Here is a tiny trained network, its code and every weight. The questions are about switching its units off for an input and a class, where a switched-off unit gives its printed mean instead of its output.

import numpy as np


def w(rows, s, z=0):
    codes = np.array(rows[::2]) - 128.0
    scale = np.full(codes.shape[1], s)
    scale[-1] = z or s
    return codes * scale


def norm(h):
    return h / np.sqrt((h * h).mean(-1, keepdims=True) + 1e-5)


def f(y):
    return np.maximum(y, 0)


def log_softmax(a):
    a = a - a.max(-1, keepdims=True)
    return a - np.log(np.exp(a).sum(-1, keepdims=True))


def net(x, mask):
    res = np.array(x, float).reshape(1, 8) / 4 @ E
    u = 0
    for l in range(3):
        y = f(norm(res) @ A[l][:, :-1].T + A[l][:, -1])
        res = res + np.where(mask[u : u + 8], y, B[l][:, -1]) @ B[l][:, :-1]
        u += 8
    return log_softmax(norm(res)[-1] @ U[:, :-1].T + U[:, -1])


A, B = {}, {}
E = w([
[125,137,153,147],'x0',
[131,118,119,122],'x1',
[76,82,19,199],'x2',
[121,98,84,70],'x3',
[218,132,1,147],'x4',
[132,117,110,117],'x5',
[117,23,184,122],'x6',
[140,123,119,135],'x7',
],0.0067)
A[0] = w([
[200,208,61,14,136],'L0N1',
[219,43,113,175,203],'L0N2',
[22,203,116,117,34],'L0N3',
[136,189,1,184,102],'L0N4',
[17,124,45,200,255],'L0N5',
[140,254,75,153,153],'L0N6',
[218,176,99,126,103],'L0N7',
[80,140,198,91,227],'L0N8',
],0.0073,0.002)
B[0] = w([
[255,118,163,181,224],'L0N1',
[64,242,156,58,203],'L0N2',
[89,132,90,165,171],'L0N3',
[96,116,130,151,239],'L0N4',
[118,124,111,186,253],'L0N5',
[214,70,172,151,218],'L0N6',
[216,113,116,155,187],'L0N7',
[134,164,124,70,218],'L0N8',
],0.0076,0.0054)
A[1] = w([
[120,69,176,138,253],'L1N1',
[107,111,120,145,32],'L1N2',
[76,148,22,98,42],'L1N3',
[1,89,113,149,206],'L1N4',
[146,52,143,153,241],'L1N5',
[170,129,161,124,181],'L1N6',
[59,148,109,161,237],'L1N7',
[134,213,168,31,253],'L1N8',
],0.0096,0.0014)
B[1] = w([
[196,122,133,31,177],'L1N1',
[156,145,137,81,145],'L1N2',
[53,80,211,172,178],'L1N3',
[254,31,240,142,233],'L1N4',
[131,170,133,76,180],'L1N5',
[115,123,120,80,194],'L1N6',
[142,72,80,175,204],'L1N7',
[114,187,1,133,255],'L1N8',
],0.0067,0.0056)
A[2] = w([
[99,13,206,122,193],'L2N1',
[99,2,158,191,111],'L2N2',
[163,128,48,203,116],'L2N3',
[113,61,197,153,105],'L2N4',
[88,125,86,248,209],'L2N5',
[123,130,124,42,60],'L2N6',
[239,155,194,174,71],'L2N7',
[164,225,136,50,254],'L2N8',
],0.0072,0.0025)
B[2] = w([
[168,181,235,124,215],'L2N1',
[111,94,156,212,221],'L2N2',
[23,76,115,163,210],'L2N3',
[177,42,147,161,182],'L2N4',
[1,162,112,123,219],'L2N5',
[31,147,205,170,158],'L2N6',
[152,105,104,126,221],'L2N7',
[80,191,109,51,254],'L2N8',
],0.0075,0.0058)
U = w([
[132,193,72,65,195],'0',
[208,87,148,147,227],'1',
[75,49,126,206,206],'2',
[82,82,2,211,11],'3',
[74,138,168,35,3],'4',
],0.011,0.0032)

Each question gives the input, the list of numbers given to net, and the class t.
The units are the neurons (one row each of A and B). Each row of codes is followed by its name. A weight is (code - 128) times the scale printed after its matrix; where a second scale follows, it is the last column's (A, B and U).
mask holds one flag per neuron, layer by layer. A switched-off neuron (its flag False) gives its mean, the last column of its row in B, instead of its output. The means were averaged over made-up inputs and are rounded, as every weight is.
A unit's drop is (log p(t) with every unit on - log p(t) with that unit switched off) / (log p(t) with every unit on - log p(t) with every unit switched off).
The circuit of an input: a set's keep is (log p(t) with only the set's units on - log p(t) with every unit switched off) / (log p(t) with every unit on - log p(t) with every unit switched off). Starting from the 12 units with the biggest drops (on a tie, the unit counted first), units are removed one at a time, each time the one whose removal leaves the highest keep (on an exact tie, the one counted first), for as long as the keep stays at least 0.8.
units of the circuit, in order: the units of the circuit, biggest drop first
most important unit: the unit with the biggest drop
k most important neurons: the k neurons with the biggest drops, biggest first
k most important neurons of layer l: the k neurons of layer l with the biggest drops, biggest first
drop of u: that unit's drop, to one decimal
input [2,-4,-2,3,-6,-6,-1,8], class 0: most important unit => L1N8
input [7,1,8,-8,-4,-5,4,-5], class 1: units of the circuit, in order => [L1N4; L2N1; L1N1]
input [-1,6,4,5,-1,-1,-7,8], class 2: units of the circuit, in order => [L1N8; L2N3]
input [-8,-2,7,1,0,7,5,2], class 1: units of the circuit, in order => [L1N4; L1N8; L2N1]
input [4,-7,0,2,-8,7,-5,2], class 0: units of the circuit, in order => [L0N8; L1N8]
input [-2,-7,-3,3,7,4,-6,5], class 1: 2 most important neurons => [L0N1; L0N6]
input [7,-5,0,4,6,4,2,2], class 0: 2 most important neurons => [L0N2; L1N4]
input [-3,1,6,1,-1,5,3,1], class 1: 2 most important neurons of layer 1 => [L1N4; L1N8]
input [-6,6,-8,-1,0,-6,-2,6], class 0: 3 most important neurons => [L1N4; L2N8; L1N8]
input [0,7,-6,-1,3,-5,2,1], class 0: 2 most important neurons of layer 1 => [L1N4; L1N8]
input [1,4,-2,6,4,-5,-5,-5], class 1: 2 most important neurons of layer 0 => [L0N1; L0N6]
input [8,2,5,-5,-1,1,6,1], class 1: 2 most important neurons of layer 1 => [L1N4; L1N1]
input [-8,8,-3,6,-7,7,0,-3], class 0: 2 most important neurons => [L1N8; L0N8]
input [8,0,4,5,-3,-1,1,-2], class 1: units of the circuit, in order => [L1N4]
input [-2,7,7,1,-4,1,4,-6], class 1: drop of L1N1 => 0.1
input [8,6,0,0,-4,7,5,-3], class 4: drop of L0N3 => 0.2
input [8,-2,3,-5,-3,-6,7,2], class 1: drop of L2N3 => 0.1
